Below are the code and all the weights of a small trained network. Each question names an input and a class and asks about switching units off, where a switched-off unit gives its printed mean instead of its output.

import numpy as np


def w(rows, s, z=0):
    codes = np.array(rows[::2]) - 128.0
    scale = np.full(codes.shape[1], s)
    scale[-1] = z or s
    return codes * scale


def f(y):
    return np.maximum(y, 0)


def log_softmax(a):
    a = a - a.max(-1, keepdims=True)
    return a - np.log(np.exp(a).sum(-1, keepdims=True))


def net(x, mask):
    res = np.array(x, float).reshape(1, 5) / 4 @ E
    y = f(res @ A[0][:, :-1].T + A[0][:, -1])
    res = res + np.where(mask, y, B[0][:, -1]) @ B[0][:, :-1]
    return log_softmax(res[-1] @ U[:, :-1].T + U[:, -1])


A, B = {}, {}
E = w([
[176,121,226,109,219,84,154,155,92],'x0',
[114,152,123,104,140,149,140,132,149],'x1',
[112,76,147,88,155,225,75,121,144],'x2',
[52,108,138,185,138,66,95,247,143],'x3',
[143,102,136,152,112,116,126,131,105],'x4',
],0.013)
A[0] = w([
[152,97,70,172,133,172,129,71,173,113],'n0',
[240,187,121,66,111,121,181,56,63,9],'n1',
[154,154,155,116,182,63,85,202,104,110],'n2',
[70,176,196,160,153,78,75,185,151,160],'n3',
[154,110,205,92,194,112,99,97,125,197],'n4',
[171,160,126,149,178,89,142,210,114,90],'n5',
[70,147,84,149,42,134,118,112,139,181],'n6',
[28,78,160,177,126,136,85,228,190,23],'n7',
[176,78,254,72,236,110,142,116,131,24],'n8',
[119,174,159,161,183,52,170,176,114,91],'n9',
[142,190,136,164,148,88,202,182,113,92],'n10',
[180,116,62,146,130,213,104,48,118,159],'n11',
[135,172,109,181,189,176,195,65,52,244],'n12',
[105,121,83,127,177,28,198,123,121,101],'n13',
[155,207,115,166,89,94,180,122,123,205],'n14',
[107,141,98,97,125,92,19,180,121,15],'n15',
[149,219,84,171,89,63,210,102,132,114],'n16',
[41,128,51,141,77,80,111,95,135,2],'n17',
],0.0087,0.0067)
B[0] = w([
[93,82,84,94,28,154,108,98,95,183],'n0',
[78,217,208,217,200,103,157,216,104,218],'n1',
[76,159,77,114,119,149,119,92,70,226],'n2',
[76,148,120,118,101,224,203,119,89,249],'n3',
[130,144,196,168,170,75,143,177,121,237],'n4',
[83,78,119,79,129,160,106,119,74,207],'n5',
[167,126,210,175,161,82,127,131,178,215],'n6',
[243,156,234,206,200,55,164,97,195,240],'n7',
[171,101,222,201,137,76,101,117,162,252],'n8',
[59,65,56,94,99,152,124,96,44,233],'n9',
[81,85,78,74,95,169,128,122,120,204],'n10',
[84,27,86,90,105,196,56,126,131,239],'n11',
[163,83,111,79,97,134,123,57,202,222],'n12',
[123,97,72,114,103,144,135,104,108,195],'n13',
[161,186,197,186,165,54,148,179,132,210],'n14',
[115,141,136,132,185,111,91,67,171,161],'n15',
[193,154,254,198,156,89,132,117,209,209],'n16',
[122,176,154,189,135,105,170,182,114,173],'n17',
],0.0083,0.012)
U = w([
[181,126,152,121,88,113,92,76,206,223],'0',
[114,185,154,140,106,111,135,196,109,183],'1',
[53,106,2,48,33,172,96,101,61,1],'2',
],0.0096,0.00039)

Each question gives the input, the list of numbers given to net, and the class t.
The units are the neurons (one row each of A and B). Each row of codes is followed by its name. A weight is (code - 128) times the scale printed after its matrix; where a second scale follows, it is the last column's (A, B and U).
mask holds one flag per neuron, in row order. A switched-off neuron (its flag False) gives its mean, the last column of its row in B, instead of its output. The means were averaged over made-up inputs and are rounded, as every weight is.
A unit's drop is (log p(t) with every unit on - log p(t) with that unit switched off) / (log p(t) with every unit on - log p(t) with every unit switched off).
The circuit of an input: a set's keep is (log p(t) with only the set's units on - log p(t) with every unit switched off) / (log p(t) with every unit on - log p(t) with every unit switched off). Starting from the 12 units with the biggest drops (on a tie, the unit counted first), units are removed one at a time, each time the one whose removal leaves the highest keep (on an exact tie, the one counted first), for as long as the keep stays at least 0.8.
units of the circuit, in order: the units of the circuit, biggest drop first
top k neurons: the k neurons with the biggest drops, biggest first
drop when u is switched off: that unit's drop, to one decimal
input [0,-8,5,6,8], class 0: top 2 neurons => [n7; n1]
input [5,-5,-4,-4,-5], class 1: top 2 neurons => [n1; n7]
input [0,-3,5,7,-7], class 0: units of the circuit, in order => [n7]
input [-8,-5,3,8,-7], class 0: top 3 neurons => [n7; n1; n15]
input [6,-6,0,-8,-1], class 1: top 4 neurons => [n1; n4; n7; n16]
input [3,-2,-6,-7,-1], class 1: top 3 neurons => [n1; n14; n7]
input [3,-1,-6,-8,6], class 1: top 2 neurons => [n1; n14]
input [8,3,0,-6,-2], class 1: top 3 neurons => [n1; n4; n7]
input [1,-8,-6,-6,6], class 1: top 2 neurons => [n1; n14]
input [-1,-8,5,8,8], class 0: top 4 neurons => [n7; n1; n15; n4]
input [7,-5,0,7,-3], class 2: top 2 neurons => [n9; n2]
input [4,0,-8,-7,1], class 1: top 2 neurons => [n1; n14]
input [7,1,-7,-6,-3], class 1: drop when n1 is switched off => 4.7
input [-5,1,5,-8,-6], class 2: drop when n15 is switched off => 0.0
input [6,7,-4,-6,1], class 1: drop when n7 is switched off => 0.1
input [-3,0,3,6,8], class 0: drop when n6 is switched off => 0.1
